Below is a small trained network, with its code and all its weights. Each question gives an input and a class and asks what happens when units are switched off, that is, made to give their printed mean instead of their output.

import numpy as np


def w(rows, s, z=0):
    codes = np.array(rows[::2]) - 128.0
    scale = np.full(codes.shape[1], s)
    scale[-1] = z or s
    return codes * scale


def f(y):
    return np.maximum(y, 0)


def log_softmax(a):
    a = a - a.max(-1, keepdims=True)
    return a - np.log(np.exp(a).sum(-1, keepdims=True))


def net(x, mask):
    res = np.array(x, float).reshape(1, 7) / 4 @ E
    y = f(res @ A[0][:, :-1].T + A[0][:, -1])
    res = res + np.where(mask, y, B[0][:, -1]) @ B[0][:, :-1]
    return log_softmax(res[-1] @ U[:, :-1].T + U[:, -1])


A, B = {}, {}
E = w([
[68,98,147,44,126,27,24],'x0',
[198,156,3,110,108,80,90],'x1',
[148,227,99,126,192,125,155],'x2',
[161,190,164,40,126,73,145],'x3',
[186,82,235,134,100,88,203],'x4',
[142,226,202,179,55,134,93],'x5',
[75,173,117,2,146,219,146],'x6',
],0.0087)
A[0] = w([
[113,129,66,138,195,176,101,169],'N1',
[152,137,91,8,198,119,97,179],'N2',
[95,79,92,99,36,66,51,227],'N3',
[147,59,107,157,131,97,54,199],'N4',
[132,174,86,155,97,122,38,225],'N5',
[66,194,119,180,131,205,120,159],'N6',
[222,112,147,99,46,69,206,3],'N7',
[106,132,155,197,114,132,132,61],'N8',
[95,232,193,90,120,179,141,172],'N9',
[156,159,208,135,142,7,67,67],'N10',
],0.011,0.0026)
B[0] = w([
[85,139,83,174,175,58,156,203],'N1',
[10,124,44,140,113,124,151,234],'N2',
[114,145,132,75,64,93,159,245],'N3',
[112,158,173,86,79,139,90,215],'N4',
[89,111,137,41,10,183,167,229],'N5',
[115,177,138,134,143,115,165,219],'N6',
[144,175,111,227,134,35,118,216],'N7',
[106,136,48,109,163,129,175,180],'N8',
[116,220,194,103,47,175,66,234],'N9',
[123,186,140,102,254,187,64,238],'N10',
],0.0099,0.012)
U = w([
[91,8,166,179,128,121,145,99],'0',
[142,205,192,112,120,136,88,165],'1',
[196,176,68,172,64,68,166,35],'2',
[197,91,89,82,122,174,72,3],'3',
[78,176,22,178,212,94,115,150],'4',
[7,138,93,16,64,138,134,228],'5',
],0.013,0.004)

Each question gives the input, the list of numbers given to net, and the class t.
The units are the neurons (one row each of A and B). Each row of codes is followed by its name. A weight is (code - 128) times the scale printed after its matrix; where a second scale follows, it is the last column's (A, B and U).
mask holds one flag per neuron, in row order. A switched-off neuron (its flag False) gives its mean, the last column of its row in B, instead of its output. The means were averaged over made-up inputs and are rounded, as every weight is.
A unit's drop is (log p(t) with every unit on - log p(t) with that unit switched off) / (log p(t) with every unit on - log p(t) with every unit switched off).
The circuit of an input: a set's keep is (log p(t) with only the set's units on - log p(t) with every unit switched off) / (log p(t) with every unit on - log p(t) with every unit switched off). Starting from all 10 units, units are removed one at a time, each time the one whose removal leaves the highest keep (on an exact tie, the one counted first), for as long as the keep stays at least 0.8.
circuit, biggest first: the units of the circuit, biggest drop first
unit that matters most: the unit with the biggest drop
top k neurons: the k neurons with the biggest drops, biggest first
drop when u is switched off: that unit's drop, to one decimal
input [7,-4,2,-7,8,-2,-1], class 1: unit that matters most -> N2
input [-6,-2,6,8,3,-4,2], class 1: top 2 neurons -> (N9; N5)
input [-8,-5,4,1,-7,-6,6], class 4: top 2 neurons -> (N1; N5)
input [-5,4,4,-6,-8,1,-8], class 5: top 4 neurons -> (N5; N7; N4; N10)
input [2,-4,-5,-6,5,-4,-1], class 0: circuit, biggest first -> (N5; N9)
input [-3,3,7,-4,6,0,2], class 2: circuit, biggest first -> (N10; N2)
input [-2,-7,-2,-2,5,7,-6], class 4: circuit, biggest first -> (N8; N5)
input [4,2,6,-6,4,-8,6], class 4: top 2 neurons -> (N5; N1)
input [-2,-3,4,0,6,-7,-2], class 0: circuit, biggest first -> (N10; N9; N3)
input [-1,2,-2,4,8,-3,-2], class 2: top 3 neurons -> (N7; N2; N1)
input [-5,-6,1,-5,2,-3,-1], class 4: top 2 neurons -> (N5; N8)
input [3,3,-1,7,4,0,-3], class 4: circuit, biggest first -> (N10; N7)
input [5,-3,-3,-3,4,3,-4], class 1: top 3 neurons -> (N2; N10; N5)
input [1,8,5,5,-8,5,-8], class 5: circuit, biggest first -> (N5)
input [-3,3,8,-8,-4,7,-2], class 5: top 2 neurons -> (N5; N7)
input [5,-8,-3,1,2,4,-7], class 1: top 2 neurons -> (N10; N2)
input [4,6,3,6,2,-1,-3], class 4: drop when N10 is switched off -> 1.1
input [0,-7,6,0,-3,-6,-1], class 4: drop when N5 is switched off -> 0.3
input [-2,0,5,1,-7,4,-5], class 5: drop when N5 is switched off -> 4.3
input [-7,-7,0,-8,8,8,-3], class 2: drop when N8 is switched off -> 0.3
input [-4,-7,7,1,7,-8,-6], class 0: circuit, biggest first -> (N9)
